Each row was made from one walk, in order. Every step used is in the known rows, and no mark comes twice. Write each row's walk.
In the rows, 128 means zero.
Known rows:
kigas/fidu/noge/gabo/vufuvul: [ 54 116 108 177 103 126  83 127 172  85 151 151 161  52 110 132 150  91
 135 131 104 167]
gabo/revas/povini/kigas: [132 150 137 115 143 125 135 114 143 110 168 109 145 169 157 113  85 102
 165 133 106  95]
povini/kigas/gabo: [108 145 109 160 167  88  99 131  73 103 141 114 155 137 111 124 103  90
 149 157 159  69]
revas/kigas/povini: [156 144 118  88 149 115 114 125 142  74 154 115 166 173 132 134 111  95
 165 110 138 110]
gabo/revas/povini/kigas/fidu: [128 167 130  98 152 133 125  84 147  84 164 108 160 136 150 107  74  99
 189 141  87  94]
fidu/noge/gabo/kigas/povini: [120 110 101 164 147  78  78 143 201  77 164 183 132 100 146 142  97  99
 130  90 120 125]
noge/gabo: [104 109 101 161 117 117 121 150 160 112 150 127 141 126 133 141 132 124
 130 100 136 131]
revas/povini/kigas/fidu/noge/gabo/vufuvul: [ 38 144 122 145 134 161 103 105 155  74 198 133 156  63  96 116 116  86
 169 140 107 159]
fidu/povini/revas/kigas/gabo: [167 115 126 148 168  81  69 152 107  66 177 134 172 160 125 105  82  79
 132 170 201  72]
gabo/noge: [107 148 126 146 109 111 117 166 152 137 129 110 154 159 149 116 159  90
 122 128 101 135]
povini/revas: [145 117 144 160 138  97 109 164 150 102 158 129 155 152 144 108  94  97
 121 136 159 102]
noge/revas/gabo/kigas/fidu: [166  98  94 129 119 124  94 130 108 129 154 138 157 147 172 109 101 121
 149  80 100 129]
povini/kigas/fidu/noge: [ 93 146 125 145 154 141  75 111 115  78 168 133 161  59 111 107  91  85
 153 167 140 117]
kigas/gabo: [130 145 108 153 141  87 114 135  97  98 116 123 163 137 122 133 131  92
 127 154 165  89]
povini/revas/gabo/noge: [119 135 128 171 137  91 129 189 114 145 156 113 156 198 160 113 144  82
 118 141 110 124]
povini/revas/gabo: [149 116 121 160 150 105 138 170  98 121 164 125 157 177 146 120 108 100
 129 138 148 109]
kigas/povini/revas: [161 138 150 145 171  77 102 140 191  73 170 137 167 158 140 119  84  82
 132 133 143  91]
fidu/povini/revas/gabo/kigas: [195  83 107 165 166  92 103 191 126 125 191 171 150 171 166 103  58 100
 150 113 124  93]
gabo/revas: [148 122 123 146 112  87 113 136 161 120 121 127 150 158 172 128 119 108
 132 122 103 103]
fidu/povini/kigas/gabo/vufuvul: [108 122 113 178 162  95  70 140 110 109 170 140 173 123  98 111 107  72
 162 162 123  88]
noge/fidu/povini: [142 101 125 132 114 167  72 170 150 106 179 155 146 119 136  98  95 101
 132 144 148 142]
gabo/noge/vufuvul: [ 53 131 126 163  98 123 116 167 156 145 135 107 156 166 139 137 168  99
 117 101  91 144]
noge/fidu/povini/revas/kigas: [153  84 141 125 125 148  54 189 133  83 208 146 145 161 143  82  65  93
 138 143 184 126]
fidu/povini/revas/kigas/gabo/noge: [137 135 132 157 156  66  60 171 123  88 169 122 170 181 138  97 118  62
 122 173 163  88]

Write each row's walk:
[163 107  81 138 133 108 145 175  84 146 137 145 141 177 162 128 106 115
 162  86 102 113] | revas/gabo/kigas
[105 137 118 159 121 113  53 178 129 113 150 144 152 139 133  99 139  70
 112 177 135 127] | kigas/gabo/noge/fidu/povini
[111 125 142 184 137  84  38 195 144 101 172 150 151 153 142  84 111  60
  98 187 155 108] | kigas/gabo/noge/fidu/povini/revas
[115 145 125 137 129 142  89 115 138  73 143 141 168  59 122 115 120  88
 130 166 144 137] | kigas/fidu/noge
[ 85 138 133 178 132  80  51 134 110 135 154  97 154 163 141 102 145  82
  99 146 140 102] | povini/kigas/gabo/noge/revas
[132 138 142 105 114 109  64 128 180 105 167  98 164 198 163 111 153  87
 117 100 117 144] | gabo/noge/revas/kigas/povini
[122 157 133 105 152 162 146 127 116 104 185 104 150 150 121 109  89 102
 169 135 141 111] | revas/povini/kigas
[145 166 123 123 136  86 137 104 128  88 122 118 160 168 153 130 121  90
 134 161 135  83] | kigas/gabo/revas/povini
[ 89 133 132 147 116  80  61 197  83  98 145 116 141 200 147  95 128  66
 113 159 170 112] | povini/revas/kigas/gabo/noge/fidu
[106 128 102 134 114  92 108 145  72 102 117 114 171 170 114 130 153  82
 155 132 141 112] | revas/kigas/gabo/vufuvul
[160 134 115 123 147 147  88 118 167  81 167 140 181  85 124 108  94  98
 163 149 120 117] | kigas/fidu/povini
[118 130 117 131 113 116 145 120 191 102 155 122 138 157 165 138 121 121
 139 107 108 125] | noge/gabo/revas/povini
[122 105 124 175 129  98 135 179 107 137 160 130 165 182 138 119 131  87
 138 126 111 127] | povini/revas/gabo/vufuvul
[ 62 178 128 125 136 137 102 158  82 111 164 107 137 170 124  95 125  70
 142 170 136 120] | revas/povini/kigas/gabo/noge/fidu
[100 164 114 162 129  73 106 154 113 121 108 111 161 159 135 126 168  76
 114 157 125 105] | kigas/gabo/noge
[124 146 146  97 140 179  95  81 142  88 202  98 166 122 132  88  84 108
 156 130 140 127] | noge/revas/povini/kigas/fidu
[141 127 124 145 152  68  96 153  80  74 143 115 163 180 130 116 102  84
 130 153 200  73] | povini/revas/kigas/gabo
[138 141 106  87 126 144 113 119 105  77 139 106 171 133 129 118 112 105
 178 121 135 121] | revas/kigas/fidu
[ 98 173 137 107 160 177 109  92 121  62 190 124 163  70 106 100  86  82
 163 176 148 129] | revas/povini/kigas/fidu/noge
[121 102 125 140 140 167  60 167 127 112 204 146 138 119 124  89  67  99
 156 146 143 122] | noge/fidu/povini/kigas
[111 118 111 140 133  75  73 112 195  60 160 143 142 135 157 152 121  96
 129 115 123 124] | fidu/noge/gabo/revas/kigas/povini
[133 139  99 120 136  97 112 137  64  86 122 107 163 166 121 132 130  95
 145 143 180  92] | revas/kigas/gabo
[ 79 150 115 155 104 100  80 179  99 122 117 125 142 158 139 110 157  74
 109 160 134 128] | kigas/gabo/noge/fidu
[ 85 133 129 139  85 139  93 191 138 138 138 125 135 158 153 101 150  89
 118 131 109 158] | gabo/noge/fidu
[ 94 149 112 123 148 124 122  86 173  82 177 112 146 124 147 126  82 115
 186 116  84 105] | noge/gabo/revas/povini/kigas/fidu
